Here is a tiny trained network, its code and every weight. The questions are about switching its units off for an input and a class, where a switched-off unit gives its printed mean instead of its output.

import numpy as np


def w(rows, s, z=0):
    codes = np.array(rows[::2]) - 128.0
    scale = np.full(codes.shape[1], s)
    scale[-1] = z or s
    return codes * scale


def norm(h):
    return h / np.sqrt((h * h).mean(-1, keepdims=True) + 1e-5)


def f(y):
    return y / 2 * (1 + np.tanh(0.7978845608 * (y + 0.044715 * y**3)))


def log_softmax(a):
    a = a - a.max(-1, keepdims=True)
    return a - np.log(np.exp(a).sum(-1, keepdims=True))


def net(x, mask):
    res = np.array(x, float).reshape(1, 3) / 4 @ E
    u = 0
    for l in range(4):
        y = f(norm(res) @ A[l][:, :-1].T + A[l][:, -1])
        res = res + np.where(mask[u : u + 3], y, B[l][:, -1]) @ B[l][:, :-1]
        u += 3
    return log_softmax(norm(res)[-1] @ U[:, :-1].T + U[:, -1])


A, B = {}, {}
E = w([
[162,145,123,145,185,73,153,172,204,74,168],'x0',
[161,165,195,127,121,41,96,75,53,108,104],'x1',
[105,151,167,149,99,189,2,167,164,150,79],'x2',
],0.0091)
A[0] = w([
[108,57,222,178,156,48,102,114,255,137,205,6],'0.n1',
[107,50,148,126,221,98,124,150,90,112,141,179],'0.n2',
[15,186,126,177,172,143,34,47,131,96,170,120],'0.n3',
],0.005,0.0027)
B[0] = w([
[181,59,144,185,84,139,135,150,162,190,196,240],'0.n1',
[98,79,223,127,108,173,106,137,62,177,87,245],'0.n2',
[134,249,85,113,97,82,135,133,67,97,130,247],'0.n3',
],0.014,0.0012)
A[1] = w([
[197,168,52,97,134,149,74,181,133,160,134,67],'1.n1',
[102,170,87,2,240,114,126,100,179,53,103,98],'1.n2',
[45,24,213,115,154,157,109,84,146,125,153,10],'1.n3',
],0.0068,0.0012)
B[1] = w([
[64,122,170,49,99,141,101,101,104,88,234,249],'1.n1',
[72,120,81,51,45,74,156,136,142,197,105,108],'1.n2',
[83,171,122,8,55,77,130,79,182,61,145,200],'1.n3',
],0.013,0.0022)
A[2] = w([
[73,147,121,131,36,170,138,99,103,206,62,47],'2.n1',
[138,168,90,130,107,140,1,168,197,130,81,8],'2.n2',
[50,136,19,161,207,192,143,179,139,138,145,74],'2.n3',
],0.0073,0.0016)
B[2] = w([
[174,101,131,168,73,96,163,153,226,169,217,254],'2.n1',
[41,36,155,115,253,167,233,35,105,101,116,232],'2.n2',
[183,107,98,191,156,50,70,132,97,124,52,217],'2.n3',
],0.013,0.0038)
A[3] = w([
[101,37,2,87,123,146,72,125,194,116,64,103],'3.n1',
[116,88,11,129,140,77,252,100,76,70,154,3],'3.n2',
[238,77,146,202,157,201,154,195,163,108,219,153],'3.n3',
],0.0059,0.0051)
B[3] = w([
[173,218,250,108,189,79,136,135,82,165,34,205],'3.n1',
[14,85,130,151,211,166,78,101,159,89,176,189],'3.n2',
[142,144,99,128,58,172,114,115,94,159,129,253],'3.n3',
],0.015,0.0049)
U = w([
[9,71,139,117,197,189,111,87,135,85,162,199],'0',
[199,184,168,175,162,54,116,127,75,158,23,131],'1',
[183,50,122,210,84,153,171,106,182,193,174,5],'2',
[128,179,106,56,59,119,99,170,154,119,145,193],'3',
],0.015,0.0016)

Each question gives the input, the list of numbers given to net, and the class t.
The units are the neurons (one row each of A and B). Each row of codes is followed by its name. A weight is (code - 128) times the scale printed after its matrix; where a second scale follows, it is the last column's (A, B and U).
mask holds one flag per neuron, layer by layer. A switched-off neuron (its flag False) gives its mean, the last column of its row in B, instead of its output. The means were averaged over made-up inputs and are rounded, as every weight is.
A unit's drop is (log p(t) with every unit on - log p(t) with that unit switched off) / (log p(t) with every unit on - log p(t) with every unit switched off).
most important unit: the unit with the biggest drop
k most important neurons: the k neurons with the biggest drops, biggest first
top k neurons in layer l: the k neurons of layer l with the biggest drops, biggest first
drop when u is switched off: that unit's drop, to one decimal
input [7,0,5], class 2: most important unit => 0.n1
input [2,2,-4], class 0: top 2 neurons in layer 3 => [3.n1 3.n3]
input [-6,5,0], class 2: 2 most important neurons => [2.n1 3.n1]
input [-8,-7,-3], class 2: 2 most important neurons => [2.n1 1.n3]
input [2,4,4], class 0: 2 most important neurons => [3.n1 2.n2]
input [2,2,2], class 3: 2 most important neurons => [0.n3 1.n1]
input [-8,-1,7], class 2: 3 most important neurons => [2.n1 3.n2 1.n3]
input [4,2,-2], class 2: 2 most important neurons => [0.n1 3.n1]
input [1,-1,-3], class 3: 2 most important neurons => [0.n3 1.n3]
input [8,6,6], class 2: 2 most important neurons => [0.n1 3.n1]
input [-1,-7,4], class 1: 2 most important neurons => [3.n1 2.n3]
input [2,8,8], class 0: 2 most important neurons => [2.n2 3.n1]
input [4,-8,-7], class 1: 4 most important neurons => [2.n3 3.n1 1.n1 2.n2]
input [-8,6,6], class 2: top 2 neurons in layer 3 => [3.n1 3.n2]
input [5,-3,2], class 2: most important unit => 0.n1
input [0,-3,2], class 3: 2 most important neurons => [1.n1 0.n2]
input [-1,2,0], class 3: top 2 neurons in layer 3 => [3.n2 3.n3]
input [1,-2,1], class 3: 2 most important neurons => [1.n1 2.n2]
input [6,2,-6], class 0: 2 most important neurons => [3.n2 2.n1]
input [-4,4,6], class 0: most important neuron => [2.n2]
input [-8,-8,2], class 1: top 2 neurons in layer 0 => [0.n2 0.n1]
input [7,4,7], class 0: top 2 neurons in layer 2 => [2.n2 2.n1]
input [-7,6,8], class 0: top 2 neurons in layer 0 => [0.n1 0.n2]
input [-2,2,0], class 3: top 2 neurons in layer 2 => [2.n2 2.n3]
input [3,-7,-1], class 1: drop when 2.n1 is switched off => 0.0
input [2,-7,6], class 1: drop when 3.n2 is switched off => 0.2
input [4,-8,4], class 1: drop when 2.n3 is switched off => 0.6
input [-7,2,6], class 2: drop when 3.n2 is switched off => 0.5
input [4,3,-5], class 0: most important unit => 2.n1
